The rows lie along a hidden order. The number after each row says roughly how far along it the row is, from 0 to 30. A new part has a new order.
[ 79.1  86.6 -16.9  -0.9 -20.2 -46.3  -3.2 -12.1   5.4 -15.3   7.4  -1.7
   7.5  -2.0   5.8  -7.1   4.7  -3.7  -5.1   6.7 -26.3  -4.5 -10.1  11.9] : 0
[ 65.7  56.4 -10.8 -10.6   9.3 -72.4  -4.4  -5.3   7.4  -5.9   1.2   6.5
  52.0  -1.9  25.9 -56.4  -5.3   0.5   5.9 -18.3 -38.2   0.9  -1.7   3.5] : 5
[ 38.0  -9.0  -1.3   4.6  12.0 -39.3  -5.7 -12.8   2.8  -9.6  17.5  12.0
  16.3  -0.9  14.2   6.1   9.0   2.4  -2.6  -2.7 -22.1   2.8 -21.5   1.4] : 16
[  8.5 -29.0  10.5   2.8  41.2 -31.5  -5.5  -8.8   3.3  10.3  -5.3   9.5
  14.0   1.0  12.3  -4.3  13.0   4.3   6.6  -1.8 -21.2   0.0  -5.7  -8.2] : 26
[-53.0 -51.0  -2.3   0.0  20.8   8.7   3.7   3.1  -4.0  20.4 -20.5   9.6
  14.6   2.4  17.4   6.0  -2.2   5.2   0.7  -2.6   1.9  11.6 -24.3  -3.3] : 27
[ 34.0  -5.9  -8.2  19.7  29.0 -53.6 -11.4  -0.2  -0.7 -35.3  12.0  20.1
  85.3  -1.0  17.8 -54.2 -10.3   4.1  -7.2   3.5 -22.6   9.5  -2.8  11.3] : 8
[ -7.4  11.7   6.5  -6.3  36.3  52.2   6.4   0.9   9.0  13.4 -20.6 -10.8
 -27.5  -0.5 -28.8  26.5  18.4  -3.8   6.4 -22.3  20.8 -11.5  24.9   9.7] : 28
[ 40.4  41.5 -13.9   4.1   2.4 -14.9  -3.6 -11.6  -8.4   4.3  11.9  -0.1
 -24.8  -1.6   8.8  21.0  -0.1  -1.1  -7.4  21.8 -15.7   2.1 -11.8  16.4] : 13
[ 44.0  26.6   8.5   7.1  15.7 -36.1  -9.1 -14.5   5.2  -8.2  19.1   4.9
  15.8  -1.1  -4.8  -5.5  18.8   4.3  -2.6  -9.6 -21.8  -9.7  -2.9   0.7] : 13
[-18.2  12.6   2.7  -7.4  18.0 -21.4  -5.3  -2.3  -6.5  18.7 -14.2  12.4
  25.0   2.0  23.0 -14.3  -6.2   5.1   6.0   4.0  -9.2  14.9 -24.2 -12.4] : 28
[ 18.5  35.4 -10.1  -4.2   5.5 -40.7  -4.6  -1.9  -3.9   2.4  -5.9   9.4
  28.3   0.1  27.3 -27.3 -13.2   5.4  -0.1  -2.0 -18.8  13.0 -30.1  -3.2] : 15
[ -0.3 -68.6   6.2   3.4  39.8  -3.2   0.9  -0.9  10.3  -1.0   0.4  13.2
  27.2   0.2  -2.9   0.8  17.9   3.4   4.8 -23.2  -5.2  -0.5  18.4   4.3] : 21
[ -1.5 -66.3  -2.4   8.2  29.1  -7.5  -1.3  -1.7   5.2   3.8   5.6  16.9
  43.5  -0.2   1.7   4.4  15.4   5.5  -0.4 -10.6 -11.7  -2.0  -6.1   7.0] : 20
[-44.0 -38.7   3.7   0.8  26.5   6.7  -2.1   6.3  -5.2  18.7 -21.9  14.9
  36.7   2.4  15.7  -6.3  -8.1   6.4   4.6   3.9   3.9  15.7 -21.1  -7.7] : 29
[ 16.8  60.8  -2.8 -10.4 -14.9 -36.9  -6.0 -10.5  -1.8  17.3   5.9   4.4
 -21.1   0.1  26.5 -21.8   8.2  -2.0   0.8  12.1 -25.5   5.5 -30.6  -7.6] : 19
[ 52.3  26.5 -12.4  -9.7  20.0  11.5   8.2   2.2   7.7  -6.3  -6.2  -0.4
  -2.0  -2.3  -0.7   3.8  -3.8  -8.6   6.2 -20.8   3.6  -0.1  12.5  16.9] : 14
[ -3.2  79.1   0.4 -17.7  -2.4 -15.6  -2.7  -5.4  -3.4  33.2 -17.3   4.6
 -23.1   1.6  27.4 -17.4  -1.4  -3.3   9.2  12.8 -15.7  10.7 -31.5 -12.4] : 29
[ -4.4 -56.0   0.5   8.1  24.9 -13.9  -5.9  -5.3  -1.9  -5.8  -0.1  14.6
  27.2   0.9  10.5  11.0   6.1   8.4   0.2   6.0 -13.6  10.5 -22.3  -2.3] : 24
[ -2.9 -61.1  -8.0   2.1  28.7   8.7   0.5   0.4   7.0   2.4  -7.4   8.2
  14.5  -0.1   6.2  11.2   6.5   4.7  -0.1 -13.1  -4.6   3.2  -5.7   8.5] : 19
[ 29.1  62.6  -3.6 -16.6  36.2 -55.9   0.3   6.2   2.3   5.8 -27.3  10.9
  63.1   0.3  28.0 -63.9 -22.6  -1.7  12.1 -23.5 -14.5  12.5 -10.4  -1.2] : 16
[ 27.1 -30.7  -1.1   7.5  20.8 -30.9  -5.9 -11.0   0.7  -1.5  10.4  12.6
  18.0   0.2  11.4  11.2   8.4   5.5  -1.5  -2.1 -18.5   6.0 -21.8   3.2] : 19
[ 55.7  -8.5  -7.6   3.3  19.0 -26.8  -2.6 -11.0   4.2 -12.8   7.7   7.5
   8.1  -1.7   7.3   2.8   5.3   1.8  -0.6 -10.9 -14.7   1.6  -4.4  16.8] : 13
[  3.7  88.0  -1.4 -17.1   0.2   4.1  -0.7  -8.6  -5.3  29.3 -14.7  -1.3
 -58.6   1.2  19.3  13.2  -1.2  -6.5   5.5  20.1 -16.3   7.6 -34.0  -6.6] : 29
[  9.9  13.3 -25.0   3.7   9.0 -45.0  -2.6   0.0  -4.8  -0.9 -16.2   6.2
  58.8  -0.7  37.2 -29.1 -25.4   7.2  -2.0   6.0 -18.3  20.8 -39.0   7.5] : 10
[-41.1 -84.8   7.5  13.5  37.2   2.2  -3.1   9.9   3.7  -5.8  -2.4  22.0
  84.9   1.3  -8.1 -19.5   3.1   5.8   2.0 -14.4   3.2   1.4  27.5  -3.6] : 23
[  5.5  70.8   3.4  -4.0   4.4   5.4  -3.3 -14.8  -0.6  12.4  -8.4 -11.8
 -64.5   0.2   0.8  28.8  16.4   0.6  -2.8  18.2  -5.4  -6.6 -21.8  -4.3] : 25
[ 22.4  27.6 -18.0   0.3  10.0 -35.1  -0.2  -2.7  -8.7   8.5 -21.6   3.3
  30.6  -0.3  46.7  -7.7 -20.2   5.1   0.9  13.6 -18.2  22.1 -47.2   0.2] : 15
[ 25.2 -10.8   1.7   1.1  31.2 -18.4   1.2  -2.5  11.5 -10.5   5.0  12.9
  38.0  -1.4  -2.4 -18.8  14.3  -0.5   4.3 -39.1 -10.8  -8.6  22.4  10.9] : 13
[ 33.3 -57.1  -1.0   6.9  24.2   2.0   3.2  -2.8  12.0 -15.2   9.5   4.8
  19.1  -1.5 -10.3   8.8  14.9   1.5  -0.9 -23.0   2.4 -11.5  24.9  13.3] : 14
[ 38.8 -80.4   3.2   6.3  34.4  -8.7   4.4   1.3  18.0 -24.7  10.8   7.9
  25.6  -2.2 -15.6  -2.9   9.1   2.0   2.9 -37.3   2.7 -15.6  39.2  10.0] : 11
[ 73.7 -70.4 -31.3   8.8  -2.4  -6.9   7.2   0.7   9.7 -27.3  10.8  -1.1
   8.6  -4.2  12.8  11.8 -15.3  -0.5  -6.1 -24.0   0.5   4.6   1.7  33.1] : 0
[-11.5 -41.4   8.0  10.3  34.8 -40.4 -10.3  -5.9   3.5  -1.6   4.8  20.4
  58.1   1.1  16.4 -19.4  10.2   6.7   1.1  -7.6 -20.4   0.5  -2.8  -5.2] : 22
[-46.8 -44.4  -2.7  -5.8  33.1  36.6   4.1   4.7  -0.8  32.5 -30.7   7.2
   7.7   2.0  -1.0  15.1   2.0   2.6   7.8  -9.1  11.7   5.4  -5.7  -6.7] : 30
[ 49.6  65.2  -3.7  -5.1  19.7 -25.1  -1.8 -11.5   3.8  -9.1  -0.2   0.6
  -2.2  -1.3  -1.3   5.5   5.1  -3.7  -3.2  -0.4 -19.5  -1.8  -4.7   9.0] : 15
[ 45.6  99.9   7.2 -14.5  -8.5 -39.3  -4.5 -11.5   0.0  15.7  14.3   5.2
  -5.9   0.1  12.5 -18.9  16.4  -8.4   6.3   8.1 -26.9  -8.5  -6.2  -9.7] : 18
[ -2.9 -20.2   8.2   0.9  12.9  26.8  -2.0  -7.2   3.1   3.1  13.1   6.2
 -14.0   0.0 -20.5  33.3  23.9   0.9  -2.5  -0.1   9.2 -14.7   8.6  -1.0] : 22
[ 64.1  40.8 -18.5   1.3   7.3  -6.3   1.3  -6.2   4.2 -21.3   4.7  -3.2
 -13.8  -2.5   4.1  20.2  -3.2  -3.4  -5.9  -6.3  -5.6  -2.5  -6.1  22.6] : 8
